Below is a small trained network, with its code and all its weights. Each question gives an input and a class and asks what happens when units are switched off, that is, made to give their printed mean instead of their output.

import numpy as np


def w(rows, s, z=0):
    codes = np.array(rows[::2]) - 128.0
    scale = np.full(codes.shape[1], s)
    scale[-1] = z or s
    return codes * scale


def f(y):
    return np.maximum(y, 0)


def log_softmax(a):
    a = a - a.max(-1, keepdims=True)
    return a - np.log(np.exp(a).sum(-1, keepdims=True))


def net(x, mask):
    res = np.array(x, float).reshape(1, 5) / 4 @ E
    y = f(res @ A[0][:, :-1].T + A[0][:, -1])
    res = res + np.where(mask, y, B[0][:, -1]) @ B[0][:, :-1]
    return log_softmax(res[-1] @ U[:, :-1].T + U[:, -1])


A, B = {}, {}
E = w([
[96,160,39,82,100,128,66,81],'x0',
[98,127,245,141,100,71,100,49],'x1',
[204,100,189,2,27,122,19,137],'x2',
[86,91,111,166,100,44,100,199],'x3',
[116,188,114,121,195,35,130,112],'x4',
],0.0061)
A[0] = w([
[47,139,19,175,173,65,61,236,217],'n1',
[43,126,87,157,130,83,106,192,241],'n2',
[164,127,24,215,73,59,115,197,255],'n3',
[208,129,30,140,158,170,158,147,159],'n4',
[173,64,183,221,139,122,138,172,82],'n5',
[229,160,203,77,77,103,83,134,226],'n6',
[131,87,3,69,108,141,85,29,150],'n7',
[181,135,160,115,81,152,46,72,218],'n8',
[215,96,100,126,183,176,176,202,196],'n9',
[151,187,83,121,83,175,118,112,95],'n10',
[177,148,69,125,193,52,122,122,191],'n11',
],0.0055,0.0025)
B[0] = w([
[207,156,63,30,142,52,161,185,238],'n1',
[235,221,51,89,79,46,179,232,210],'n2',
[149,120,5,37,102,104,176,134,224],'n3',
[182,98,109,175,45,143,139,151,204],'n4',
[118,149,90,153,5,190,74,148,175],'n5',
[167,196,71,38,173,3,232,170,253],'n6',
[122,83,29,211,19,175,80,182,209],'n7',
[242,178,61,3,79,78,195,191,231],'n8',
[217,141,53,152,139,186,104,178,214],'n9',
[19,98,172,177,27,211,95,145,160],'n10',
[177,131,120,50,88,143,119,143,193],'n11',
],0.0056,0.0053)
U = w([
[81,98,118,195,57,247,81,146,86],'0',
[214,173,98,21,145,60,193,152,226],'1',
[42,142,248,171,253,132,117,59,3],'2',
],0.0068,0.0018)

Each question gives the input, the list of numbers given to net, and the class t.
The units are the neurons (one row each of A and B). Each row of codes is followed by its name. A weight is (code - 128) times the scale printed after its matrix; where a second scale follows, it is the last column's (A, B and U).
mask holds one flag per neuron, in row order. A switched-off neuron (its flag False) gives its mean, the last column of its row in B, instead of its output. The means were averaged over made-up inputs and are rounded, as every weight is.
A unit's drop is (log p(t) with every unit on - log p(t) with that unit switched off) / (log p(t) with every unit on - log p(t) with every unit switched off).
The circuit of an input: a set's keep is (log p(t) with only the set's units on - log p(t) with every unit switched off) / (log p(t) with every unit on - log p(t) with every unit switched off). Starting from all 11 units, units are removed one at a time, each time the one whose removal leaves the highest keep (on an exact tie, the one counted first), for as long as the keep stays at least 0.8.
circuit, biggest first: the units of the circuit, biggest drop first
top k neurons: the k neurons with the biggest drops, biggest first
drop when u is switched off: that unit's drop, to one decimal
input [5,-5,-4,-1,-3], class 0: top 2 neurons -> [n6, n8]
input [6,-3,-6,-1,-7], class 0: top neuron -> [n6]
input [6,-5,-1,-1,0], class 0: circuit, biggest first -> [n6, n7]
input [8,6,-7,-2,-4], class 0: circuit, biggest first -> [n6, n8]
input [-6,6,-1,-1,-4], class 0: circuit, biggest first -> [n5, n1]
input [-4,7,-8,5,-6], class 0: top 2 neurons -> [n5, n6]
input [-1,5,-2,2,1], class 2: top 2 neurons -> [n8, n6]
input [-4,8,-8,2,0], class 2: top 2 neurons -> [n8, n6]
input [-5,4,-1,-5,-1], class 2: drop when n1 is switched off -> 0.2
input [0,5,-4,-3,-1], class 2: drop when n8 is switched off -> 0.1
input [-4,8,-7,-7,3], class 2: drop when n3 is switched off -> 0.0
